Z_2: [102 108 152  99 127 102  71 124 112]
Z_640: [151 117 162  86  57 116 120 122 125]
Z_868: [125 111 154  92  96 103  94 119 117]
Z_159: [140 115 160  90  71 114 108 125 122]
Z_976: [108 124 122  71 109  61 106  85  60]
Z_217: [113 103 138  83 130  73  84  99 104]
has: [120 122 125] => yes
miss Z_640: [151 116 162 125 120  86 117 122] => [57]
back: [122 125 108] => Z_159
has: [124 121] => no
[122  71 109  61 106] => Z_976
miss Z_976: [122  60 106  71 108 109  85 124] => [61]
[140 115 160  90  71 114 108 125 122] => Z_159

Z_955: [ 42  48 214 213 213 214 213 213  45]
Z_942: [ 42  46 213 211  47  44  43  41  45]
Z_273: [214 213  42  44 210 214 212 215 213]
Z_854: [218 213  42  44 214 213 213 213 211]
[214 213 213 213] => Z_854
back: [213 215] => Z_273

Z_248: [121 122 122 107 102 166  88 163 118 154 103 123 137 128 100  86  81 123
 133 130 119 131 111  99 149 121 104 145 116 110 125 107 146 105 106 114
 124 117 108 123 155 110 127]
Z_816: [107 107 134 118 107 111 119 119 147 125 119 123 137 169 146 128 106 141
 141 129 113 145 118 112 117 131 107 120 106 106 136 122 105  88 148 124
 117 119 128 107 116 109 109]
Z_260: [141 169 131 127 121 116 112 134 124 107 152 125 124  74 121 124 120 119
 208 122 126 124 122 141 117 108 119 130 121 129 112 151 108 165 121 123
 113 182  95 123 118 130 123]
Z_446: [129 143 128 103 133 125 100 107 129 129 131 115 117 127 122 111  98 127
 174 126 101 136 111 139 105 106 147 106  90  93 142 122 125 136 139 108
 130 161 107 113 134  88 113]
back: [130 108] => Z_446
back: [139 111 136 101 126 174 127  98 111 122 127 117] => Z_446
[107 107 134 118 107 111 119 119 147 125 119 123 137 169 146 128 106 141
 141 129 113 145 118 112 117 131 107 120 106 106 136 122 105  88 148 124
 117 119 128 107 116 109 109] => Z_816
miss Z_248: [128 110  88 122 130 137 110  86  99 154 133 100 125 107 163 103 145 123
 116 119 146 121 155 127 114 149 102 123 111 124 108 166 117 118 104 107
 105 121 122 131 123  81] => [106]
has: [139 105] => yes
has: [166  88 163] => yes

Z_903: [126 132 113 137 119 163 123 100 138 149]
Z_664: [122 121 124 109 111 125 118 159 148  98]
Z_170: [ 93 114 148 122 110 141  85 126 145 115]
Z_315: [120 132 147 137 121 128 118 123 130 112]
Z_732: [118 146 134 154 136  70 128 170 134 112]
Z_381: [116  79 136 129  80 120 199  79 153 132]
Z_653: [100 139  58 141 133 155 109  73 139 111]
Z_283: [ 90 143 122 113 114 184 122 138 112 167]
Z_223: [130 171 132 105 116 119 134 107 114 167]
Z_759: [142 159 133 139  58 109 155  73 141 133]
Z_309: [134 121 130 107 209 107  88 119 138 112]
Z_437: [161 116 115 158 133 149 140 103 111 127]
miss Z_759: [159 109 133  58 142 155 133 139  73] => [141]
back: [107 134 119 116 105] => Z_223
miss Z_437: [161 115 116 133 103 158 111 127 140] => [149]
[ 79 136 129  80 120 199  79 153 132] => Z_381
has: [ 80 120 199] => yes
[133 139  58 109 155  73 141] => Z_759

Z_532: [130 151 156  49 136]
Z_814: [130 176 156  49 136]
Z_510: [139  57 144 141 103]
Z_259: [139  57  49 151 142]
back: [ 49 156 151] => Z_532
[139  57 144 141 103] => Z_510
[130 176 156  49] => Z_814
[130 151] => Z_532
[ 57  49 151 142] => Z_259
back: [ 49 156 176 130] => Z_814
back: [141 144  57] => Z_510

Z_984: [113 119 158  80]
Z_609: [ 85  84 104 105]
Z_924: [118 123 115 141]
Z_890: [118 123 117 187]
Z_751: [118 123 115 210]
miss Z_609: [ 85 105  84] => [104]
miss Z_609: [105 104  84] => [85]
has: [158  80] => yes
[115 210] => Z_751
miss Z_890: [117 187 123] => [118]
back: [141 115] => Z_924

Z_889: [152 141 194 163 166 204]
Z_578: [200 168 109  90  74 145]
Z_237: [200 168 109 213  79 206]
Z_586: [154 109 168 171 114 167]
[154 109 168] => Z_586
[200 168 109 213  79 206] => Z_237

Z_740: [ 71 163 144 124  91 123 195 118 168  61 106  67 154]
Z_537: [138 133  78 175 138 120 177  91 168 214 141  98 133]
Z_968: [148 149 154 118 191 113 123 154 113 174  97 122 148]
Z_621: [101 112 103 112 123 118 168 195  91 106 140 104 105]
Z_143: [118 140 103 162 135  71 139 163 131 107 135  87 174]
Z_540: [173 136 118 130  94 140 123 108 105 111 166 151 146]
Z_948: [147  91  38  78  56 160  97 187 102 157 135 146 138]
Z_997: [174 140 119 136  94 147 129 119 112 112 173 145 138]
Z_115: [191 109 159 146 101  77 167 111 137 138 138 119  61]
back: [168 118 195 123  91] => Z_740
[140 123 108 105 111 166] => Z_540
back: [118 154 149 148] => Z_968

Z_308: [139 122  85 150 162 175 131 184 145 183 173  63 176 147 163 184  93 182
  95 176 112 163 176 104  72 186 183 187 169 113 121  93 149 139 158 160
  92 195 147 187  90 166 137 159 122 116 120 161 106 119  99]
Z_677: [100  94 137 155  95  71 137 129  89 188 165 127  81 140 153 118 119  93
 179  88  66  74  82  63  76 190 145  86  96 157  62 163 136 185 162 137
 156 129 138 155 192 131 118 148 165  72  92 102 193 156 146]
Z_843: [ 84 117 129 142 117 195  93 105  65 166 176 122  78 195  83 147  97  76
 181 117 109 152  88 185 136 124 173  78 106 100 155 155 195 138 157 107
  78 111 112 151 133 158  70 121  99 118 141 109 100  62 157]
Z_731: [ 90 151 121  91 100 173 171  64 163 182  85 131  73 103  73 169  91 102
 118 192 150 189  67 138  84 101 191  81  68 156  85 100 157  66 172 150
  62 133 137 174 172 127  96  66  69  73 153 164  70 162 103]
Z_434: [124 120 195  95 118 103 180 149 192 114  78 153 192 152 143 135  99 113
  99 134  85 188 193 168 153 177 129 185 165  99 120 136 186 156  67 153
 103  86  68 171 117  97 171  99 108  68  94 137  81 108  75]
Z_700: [122 184  88  84 117 126 142 160 158 112 153  77  97  89 162 183 190 108
 107 118 170  65 158  76  69 162 126 162 131 122 177 185 192 149  63  84
 148  62  61 162  63  66 107 124  94  82 107 194  61 191  68]
Z_940: [ 69 152  85 159 189 172 132 186 112 158 110 104 146  67  84 101  91 100
 186 113  70 141  73 100 163 187  88 148 171 172 112 186 187  69 103 108
 143  86 149 100 103 109  70 120 185 153 156 117 184  91  98]
miss Z_731: [ 85 173 102 131 157  85  69 103 103 172 164 150 100  91 153 169 101 182
 162 191  96 163  66 100  90 133  66 150 174 156 118 137 151 189  73  73
  84  62  64  73  67 192  91 127  81  68 121 172 138 171] => [70]
back: [142 126 117  84] => Z_700
has: [108  99] => no
miss Z_843: [111  97 152 117  83 136  78 105 181 195  76  78 155 157 106 185  84 117
 142 166 112 147 117 151  99 176 133  78 141 100 157  65 129 107 100 195
 118 195 173 155 109 138  62 109 124  93  88  70 121 158] => [122]
has: [ 62 148  84] => no
miss Z_677: [146  93 156  71 190 100  81 185 193 165 136 131  82 140  88 129 155  74
 192 163 129 127  94  72 179 188 162 157 156  86 102  95  66 138 145 155
  89 137  92  76  63 137  62  96 153 148 118 165 137 118] => [119]

Z_698: [163 102  46 179 179  69  90]
Z_105: [164 209  55 172 149  59 111]
Z_714: [168  74  46 164 210  55 124]
Z_755: [162 113  46 183 149  78 148]
Z_551: [164  93  46 173 210  64  99]
Z_971: [154 130  46 179 179  96  62]
Z_722: [157 120  46 180 149  85  69]
Z_494: [162 113  46 183 149  78  79]
Z_124: [165  65  46 158 138  56 135]
back: [179 179  46 102] => Z_698
[149  85  69] => Z_722
has: [149  85] => yes
[163 102  46 179 179  69  90] => Z_698
back: [ 55 210 164] => Z_714

Z_501: [187 164 132 193 114 172]
Z_332: [165 119 114 107 152 126]
Z_567: [157 119 106  87 147 153]
Z_815: [134 159 100  94 119 114]
Z_579: [152 108 124 118 146 145]
Z_949: [129 117 128 160 180  67]
Z_216: [128 164 132 129 127 130]
Z_137: [127 130 117 116  91 126]
Z_424: [140  96 127 124 158 149]
Z_37: [143 144 125 106 125 120]
miss Z_949: [180  67 129 160 117] => [128]
miss Z_949: [ 67 117 160 180 128] => [129]
[187 164 132 193 114 172] => Z_501

Z_316: [ 95 113 197 111  91 198 171  98 108]
Z_351: [113  95 172 179 136 140 159 176 125]
Z_74: [156 139 113 179 136 180 159 176 125]
miss Z_74: [176 125 159 136 180 139 113 156] => [179]
[ 95 113 197 111  91 198 171  98 108] => Z_316
miss Z_316: [197  98 171  91 111 113  95 108] => [198]
back: [125 176 159 140 136 179 172  95] => Z_351
[197 111  91 198 171  98 108] => Z_316
has: [159 140 136 179] => no

Z_672: [ 96 114 122 115 126 137]
Z_493: [129 124 114 127  96 129]
Z_280: [119 114 132 134 112 147]
Z_851: [132 134 114 119 112 124]
Z_447: [136 137 129 146  72 138]
Z_687: [103 126 119  95  63 142]
[ 96 114 122 115] => Z_672
back: [112 119 114 134 132] => Z_851
miss Z_447: [146 136  72 138 129] => [137]
back: [119 114 134] => Z_851
[114 127  96] => Z_493
has: [114 132 134 112 147] => yes

Z_333: [133 125 117 126]
Z_767: [205 117 127 128]
Z_369: [127 117 205 126]
[117 205] => Z_369
[133 125 117] => Z_333
has: [134 125] => no
has: [117 125 133] => no
miss Z_333: [133 117 125] => [126]
has: [133 125] => yes
[127 117 205 126] => Z_369

